Below is a small trained network, with its code and all its weights. Each question gives an input and a class and asks what happens when units are switched off, that is, made to give their printed mean instead of their output.

import numpy as np


def w(rows, s, z=0):
    codes = np.array(rows[::2]) - 128.0
    scale = np.full(codes.shape[1], s)
    scale[-1] = z or s
    return codes * scale


def norm(h):
    return h / np.sqrt((h * h).mean(-1, keepdims=True) + 1e-5)


def f(y):
    return np.maximum(y, 0)


def log_softmax(a):
    a = a - a.max(-1, keepdims=True)
    return a - np.log(np.exp(a).sum(-1, keepdims=True))


def net(x, mask):
    res = np.array(x, float).reshape(1, 7) / 4 @ E
    u = 0
    for l in range(2):
        y = f(norm(res) @ A[l][:, :-1].T + A[l][:, -1])
        res = res + np.where(mask[u : u + 5], y, B[l][:, -1]) @ B[l][:, :-1]
        u += 5
    return log_softmax(norm(res)[-1] @ U[:, :-1].T + U[:, -1])


A, B = {}, {}
E = w([
[111,147,131,94,2,178,21,139,133,71,153],'x0',
[151,202,139,133,192,195,126,163,160,77,142],'x1',
[84,124,70,86,148,173,146,71,71,87,80],'x2',
[90,156,153,211,74,103,240,116,95,49,180],'x3',
[118,129,136,129,129,134,116,125,126,128,124],'x4',
[168,86,180,201,128,189,105,149,68,142,99],'x5',
[132,125,132,125,126,128,126,122,131,128,125],'x6',
],0.00075)
A[0] = w([
[198,232,107,122,198,250,149,168,136,74,168,11],'0.n0',
[60,112,35,63,163,222,157,42,24,58,38,32],'0.n1',
[126,41,93,116,34,65,141,75,37,222,133,5],'0.n2',
[186,59,206,242,125,240,98,150,8,148,68,32],'0.n3',
[150,95,128,112,196,98,137,164,174,174,77,30],'0.n4',
],0.0019,0.0012)
B[0] = w([
[25,1,169,166,126,43,70,107,152,83,28,200],'0.n0',
[209,135,206,182,90,75,112,213,198,202,209,254],'0.n1',
[73,123,176,173,224,145,77,184,198,3,42,206],'0.n2',
[79,191,43,21,118,39,182,107,213,120,174,237],'0.n3',
[124,157,128,148,63,167,129,105,80,89,161,173],'0.n4',
],0.0025,0.0019)
A[1] = w([
[63,172,124,92,64,165,66,93,124,71,154,78],'1.n0',
[124,156,167,125,50,195,45,139,117,107,168,21],'1.n1',
[106,116,124,198,65,134,230,138,73,41,138,119],'1.n2',
[126,140,150,175,252,107,213,89,100,184,120,226],'1.n3',
[205,57,83,44,147,187,47,163,140,197,44,252],'1.n4',
],0.002,0.00024)
B[1] = w([
[175,81,78,112,162,137,207,130,97,154,69,234],'1.n0',
[200,64,107,162,159,146,210,146,84,154,85,221],'1.n1',
[116,191,137,78,218,187,4,66,92,221,146,232],'1.n2',
[180,74,77,85,7,209,96,151,85,90,87,229],'1.n3',
[70,201,160,185,131,143,180,67,62,104,196,251],'1.n4',
],0.0023,0.0018)
U = w([
[29,55,186,192,189,104,63,139,169,18,1,235],'0',
[238,50,47,104,68,219,187,141,41,128,69,205],'1',
[75,248,160,141,181,191,90,17,27,185,217,122],'2',
[92,170,36,9,110,49,193,114,212,120,158,55],'3',
[210,121,215,201,96,93,111,219,192,201,202,3],'4',
],0.0053,0.0011)

Each question gives the input, the list of numbers given to net, and the class t.
The units are the neurons (one row each of A and B). Each row of codes is followed by its name. A weight is (code - 128) times the scale printed after its matrix; where a second scale follows, it is the last column's (A, B and U).
mask holds one flag per neuron, layer by layer. A switched-off neuron (its flag False) gives its mean, the last column of its row in B, instead of its output. The means were averaged over made-up inputs and are rounded, as every weight is.
A unit's drop is (log p(t) with every unit on - log p(t) with that unit switched off) / (log p(t) with every unit on - log p(t) with every unit switched off).
The circuit of an input: a set's keep is (log p(t) with only the set's units on - log p(t) with every unit switched off) / (log p(t) with every unit on - log p(t) with every unit switched off). Starting from all 10 units, units are removed one at a time, each time the one whose removal leaves the highest keep (on an exact tie, the one counted first), for as long as the keep stays at least 0.8.
circuit, biggest first: the units of the circuit, biggest drop first
unit that matters most: the unit with the biggest drop
k most important neurons: the k neurons with the biggest drops, biggest first
top k neurons in layer l: the k neurons of layer l with the biggest drops, biggest first
input [1,-7,8,5,2,-2,8], class 4: 2 most important neurons -> (0.n1 0.n0)
input [-2,-7,2,7,-4,-2,-7], class 0: unit that matters most -> 0.n2
input [-1,2,4,-8,7,-6,-5], class 2: circuit, biggest first -> (1.n4 0.n3)
input [6,1,7,6,-2,-5,-6], class 4: top 3 neurons in layer 1 -> (1.n3 1.n4 1.n1)
input [-7,-6,-3,-5,0,3,4], class 1: 4 most important neurons -> (1.n3 0.n0 0.n1 0.n4)
input [-5,7,-5,8,-2,-3,6], class 2: circuit, biggest first -> (1.n2 0.n1)
input [-7,6,5,0,0,-7,0], class 1: 2 most important neurons -> (1.n3 0.n3)
input [6,4,0,4,8,-1,-3], class 1: top 3 neurons in layer 1 -> (1.n0 1.n1 1.n4)
input [5,-2,2,4,2,-5,5], class 1: 2 most important neurons -> (0.n3 1.n0)
input [4,4,5,-2,3,-3,-1], class 4: 2 most important neurons -> (0.n1 0.n2)
input [-4,8,-8,6,5,8,-3], class 0: 3 most important neurons -> (0.n0 0.n1 1.n4)
input [0,-7,-3,8,7,-6,-8], class 2: circuit, biggest first -> (1.n2 0.n3)
input [6,-2,4,-7,3,-2,-8], class 2: 4 most important neurons -> (1.n4 1.n3 0.n4 0.n3)
input [8,1,-6,3,-7,-3,-6], class 1: 2 most important neurons -> (0.n1 1.n1)
input [-7,5,-1,5,8,3,4], class 1: circuit, biggest first -> (1.n3)
input [6,4,-3,-1,-8,3,7], class 1: top 2 neurons in layer 0 -> (0.n2 0.n1)
input [7,-1,1,4,2,-1,-6], class 1: top 2 neurons in layer 1 -> (1.n0 1.n1)
input [-2,7,0,5,-4,-4,-5], class 0: top 2 neurons in layer 0 -> (0.n0 0.n3)
input [-3,-7,4,8,5,-3,-8], class 2: 3 most important neurons -> (1.n2 0.n0 0.n3)
input [-4,3,4,8,-3,-6,-4], class 2: unit that matters most -> 1.n2
input [-8,-4,-4,-6,-1,3,0], class 1: circuit, biggest first -> (1.n3 0.n1)
input [-5,6,7,3,7,4,8], class 4: top 2 neurons in layer 0 -> (0.n1 0.n2)
